Below are the code and all the weights of a small trained network. Each question names an input and a target symbol and asks about switching units off, where a switched-off unit gives its printed mean instead of its output.

import numpy as np


def w(rows, s, z=0):
    codes = np.array(rows[::2]) - 128.0
    scale = np.full(codes.shape[1], s)
    scale[-1] = z or s
    return codes * scale


def f(y):
    return np.maximum(y, 0)


def softmax(a):
    e = np.exp(a - a.max(-1, keepdims=True))
    return e / e.sum(-1, keepdims=True)


def log_softmax(a):
    a = a - a.max(-1, keepdims=True)
    return a - np.log(np.exp(a).sum(-1, keepdims=True))


def net(x, mask):
    ids = ['αβγδεηθλμξπτφω'.index(c) for c in x.split()]
    T = len(ids)
    res = E[ids] + P[:T]
    u = 0
    for l in range(2):
        r = res
        for j in range(2):
            rows = slice(3 * j, 3 * j + 3)
            q, k, v = (r @ M[l][rows].T for M in (Q, K, V))
            z = softmax(np.where(np.tri(T) > 0, q @ k.T / 3**0.5, -1e9)) @ v
            o = O[l][rows]
            res = res + np.where(mask[u + j], z, o[:, -1]) @ o[:, :-1]
        u += 2
        y = f(res @ A[l][:, :-1].T + A[l][:, -1])
        res = res + np.where(mask[u : u + 12], y, B[l][:, -1]) @ B[l][:, :-1]
        u += 12
    return log_softmax(res[-1] @ U[:, :-1].T + U[:, -1])


Q, K, V, O, A, B = {}, {}, {}, {}, {}, {}
E = w([
[112,118,148,141,129],'α',
[65,144,119,117,118],'β',
[132,153,148,125,63],'γ',
[158,63,62,105,137],'δ',
[104,65,148,140,177],'ε',
[105,84,3,39,149],'η',
[154,114,114,136,117],'θ',
[141,101,131,50,130],'λ',
[58,114,98,175,195],'μ',
[123,121,182,163,165],'ξ',
[162,87,151,106,180],'π',
[71,178,168,197,116],'τ',
[52,145,184,175,167],'φ',
[126,119,66,137,83],'ω',
],0.013)
P = w([
[163,142,105,152,123],'0',
[171,79,141,145,132],'1',
[7,121,96,108,44],'2',
[103,168,84,72,189],'3',
[168,42,148,159,138],'4',
[37,39,178,139,13],'5',
[98,154,52,69,197],'6',
],0.018)
Q[0] = w([
[255,113,74,206,222],'L0H0',
[248,173,176,110,152],'L0H0',
[130,193,106,118,174],'L0H0',
[232,89,143,133,67],'L0H1',
[69,222,186,1,142],'L0H1',
[114,99,45,199,78],'L0H1',
],0.0078)
K[0] = w([
[144,35,195,174,65],'L0H0',
[66,10,117,103,70],'L0H0',
[134,113,50,229,98],'L0H0',
[150,90,191,50,123],'L0H1',
[139,253,9,123,203],'L0H1',
[72,65,73,212,85],'L0H1',
],0.0073)
V[0] = w([
[112,105,142,129,98],'L0H0',
[124,36,227,130,159],'L0H0',
[165,89,254,35,140],'L0H0',
[148,156,146,94,202],'L0H1',
[72,56,74,127,139],'L0H1',
[163,147,144,113,172],'L0H1',
],0.0065)
O[0] = w([
[105,144,158,138,121,113],'L0H0',
[176,187,200,45,128,118],'L0H0',
[115,81,255,66,131,29],'L0H0',
[143,114,65,172,105,89],'L0H1',
[123,104,213,94,107,253],'L0H1',
[124,128,86,170,122,84],'L0H1',
],0.0072,0.0043)
A[0] = w([
[255,167,137,157,190,84],'L0N0',
[154,68,143,66,83,227],'L0N1',
[191,171,184,208,100,82],'L0N2',
[94,97,86,174,92,75],'L0N3',
[67,159,202,50,158,127],'L0N4',
[109,111,79,54,89,74],'L0N5',
[195,30,147,187,45,41],'L0N6',
[7,93,114,143,126,3],'L0N7',
[187,121,138,203,180,88],'L0N8',
[141,24,150,229,29,120],'L0N9',
[179,109,174,178,122,80],'L0N10',
[96,215,215,95,19,96],'L0N11',
],0.0082,0.0055)
B[0] = w([
[245,157,47,196,137,148],'L0N0',
[65,60,93,209,110,233],'L0N1',
[88,254,166,179,65,139],'L0N2',
[102,194,66,60,95,180],'L0N3',
[87,63,28,187,77,179],'L0N4',
[129,169,225,197,161,174],'L0N5',
[141,225,153,29,240,187],'L0N6',
[218,147,81,83,28,221],'L0N7',
[184,54,104,156,245,159],'L0N8',
[133,159,221,9,75,253],'L0N9',
[99,140,206,57,168,148],'L0N10',
[86,7,23,142,213,181],'L0N11',
],0.0057,0.007)
Q[1] = w([
[2,188,42,98,143],'L1H0',
[83,138,213,90,85],'L1H0',
[175,30,144,160,21],'L1H0',
[84,162,161,88,83],'L1H1',
[182,138,203,119,83],'L1H1',
[105,129,61,175,220],'L1H1',
],0.012)
K[1] = w([
[173,179,56,202,107],'L1H0',
[99,208,135,105,152],'L1H0',
[76,121,112,14,200],'L1H0',
[110,126,164,110,96],'L1H1',
[122,124,166,56,178],'L1H1',
[175,135,101,250,96],'L1H1',
],0.014)
V[1] = w([
[129,177,179,214,151],'L1H0',
[253,116,138,83,145],'L1H0',
[106,71,110,141,216],'L1H0',
[103,115,138,120,95],'L1H1',
[137,98,172,141,121],'L1H1',
[87,61,133,169,147],'L1H1',
],0.016)
O[1] = w([
[8,161,225,169,170,141],'L1H0',
[82,154,50,51,194,168],'L1H0',
[192,106,86,215,227,253],'L1H0',
[109,90,123,105,104,170],'L1H1',
[75,123,122,86,153,85],'L1H1',
[40,92,114,166,127,179],'L1H1',
],0.012,0.0082)
A[1] = w([
[126,196,171,53,179,132],'L1N0',
[105,142,207,123,92,1],'L1N1',
[130,200,202,111,155,64],'L1N2',
[124,146,103,113,180,178],'L1N3',
[160,156,85,10,68,67],'L1N4',
[64,89,112,133,75,53],'L1N5',
[39,115,167,162,134,7],'L1N6',
[173,72,176,112,163,123],'L1N7',
[91,119,137,71,45,56],'L1N8',
[147,165,172,52,128,133],'L1N9',
[156,100,53,89,136,248],'L1N10',
[81,168,97,152,79,225],'L1N11',
],0.012,0.0096)
B[1] = w([
[221,217,166,140,64,172],'L1N0',
[214,217,56,114,75,147],'L1N1',
[119,45,40,87,191,149],'L1N2',
[177,119,174,66,106,207],'L1N3',
[166,34,87,43,123,185],'L1N4',
[240,251,106,169,142,189],'L1N5',
[190,59,23,130,113,181],'L1N6',
[174,161,138,225,92,160],'L1N7',
[63,167,191,88,254,178],'L1N8',
[107,61,124,217,100,148],'L1N9',
[9,194,120,160,85,252],'L1N10',
[157,65,246,125,142,185],'L1N11',
],0.0083,0.023)
U = w([
[131,154,245,121,133,211],'α',
[111,86,244,171,40,246],'β',
[157,57,209,69,139,196],'γ',
[155,153,30,94,183,26],'δ',
[59,109,185,98,237,184],'ε',
[146,161,92,178,74,76],'η',
[202,208,156,98,77,113],'θ',
[44,108,151,128,106,197],'λ',
[149,159,201,188,220,144],'μ',
[214,129,137,63,230,81],'ξ',
[126,233,122,141,193,64],'π',
[254,103,121,123,95,65],'τ',
[175,25,94,106,204,117],'φ',
[158,50,126,100,64,152],'ω',
],0.0077,0.011)

Each question gives the input, a string of symbols that net reads in full, and the target symbol t.
The units are the heads (3 rows each of Q, K, V and O) and the neurons (one row each of A and B). Each row of codes is followed by its name. A weight is (code - 128) times the scale printed after its matrix; where a second scale follows, it is the last column's (O, A, B and U).
mask holds one flag per unit, layer by layer, with each layer's heads first. A switched-off unit (its flag False) gives its mean, the last column of its rows in O or B, instead of its output. The means were averaged over made-up inputs and are rounded, as every weight is.
A unit's drop is (log p(t) with every unit on - log p(t) with that unit switched off) / (log p(t) with every unit on - log p(t) with every unit switched off).
The circuit of an input: a set's keep is (log p(t) with only the set's units on - log p(t) with every unit switched off) / (log p(t) with every unit on - log p(t) with every unit switched off). Starting from the 12 units with the biggest drops (on a tie, the unit counted first), units are removed one at a time, each time the one whose removal leaves the highest keep (on an exact tie, the one counted first), for as long as the keep stays at least 0.8.
units of the circuit, in order: the units of the circuit, biggest drop first
unit that matters most: the unit with the biggest drop
k most important neurons: the k neurons with the biggest drops, biggest first
k most important neurons of layer l: the k neurons of layer l with the biggest drops, biggest first
heads that matter: for each layer, one digit per head in row order, 1 if its drop is at least 0.15 and else 0, layers parted by /
input ξ γ μ, target φ: units of the circuit, in order => (L1N6; L1H0; L0N9; L1N10)
input θ θ μ ξ δ, target δ: units of the circuit, in order => (L1H0; L1N10; L0N6)
input γ θ ω, target ξ: 3 most important neurons => (L1N8; L1N5; L1N6)
input μ θ μ μ η, target η: units of the circuit, in order => (L1H0; L1N10)
input μ α ε, target β: 2 most important neurons of layer 0 => (L0N7; L0N3)
input μ ξ ω π, target μ: heads that matter => 00 / 10
input μ τ θ δ τ, target τ: heads that matter => 00 / 10
input η ω η ξ θ θ μ, target η: heads that matter => 10 / 10
input θ μ λ δ ξ ξ, target λ: heads that matter => 01 / 11
input μ φ λ, target β: unit that matters most => L0H0
input μ η η η δ π ε, target μ: units of the circuit, in order => (L1H0; L0N9)
input δ ε θ β ξ λ, target α: 2 most important neurons => (L1N8; L0N1)
input θ μ η θ, target θ: units of the circuit, in order => (L1N0; L1H0)
input μ θ α τ β, target β: units of the circuit, in order => (L1H0)
input θ θ θ η η β, target ω: 2 most important neurons => (L0N7; L1N4)
input η τ η ω α ε β, target η: units of the circuit, in order => (L1H0; L0H0; L1N10)
input γ φ ξ η ξ φ θ, target γ: heads that matter => 00 / 11
input μ ε ε τ θ μ φ, target μ: units of the circuit, in order => (L1H0; L0N9)
input μ τ θ η μ η, target ω: units of the circuit, in order => (L1H0; L1N4; L1N10)
input μ φ μ γ, target μ: units of the circuit, in order => (L1H0; L0N9; L0N7)
input η μ π, target ω: unit that matters most => L0H0
input η μ ω ξ θ λ, target φ: heads that matter => 00 / 11
input φ τ η ξ ξ θ, target φ: heads that matter => 01 / 11
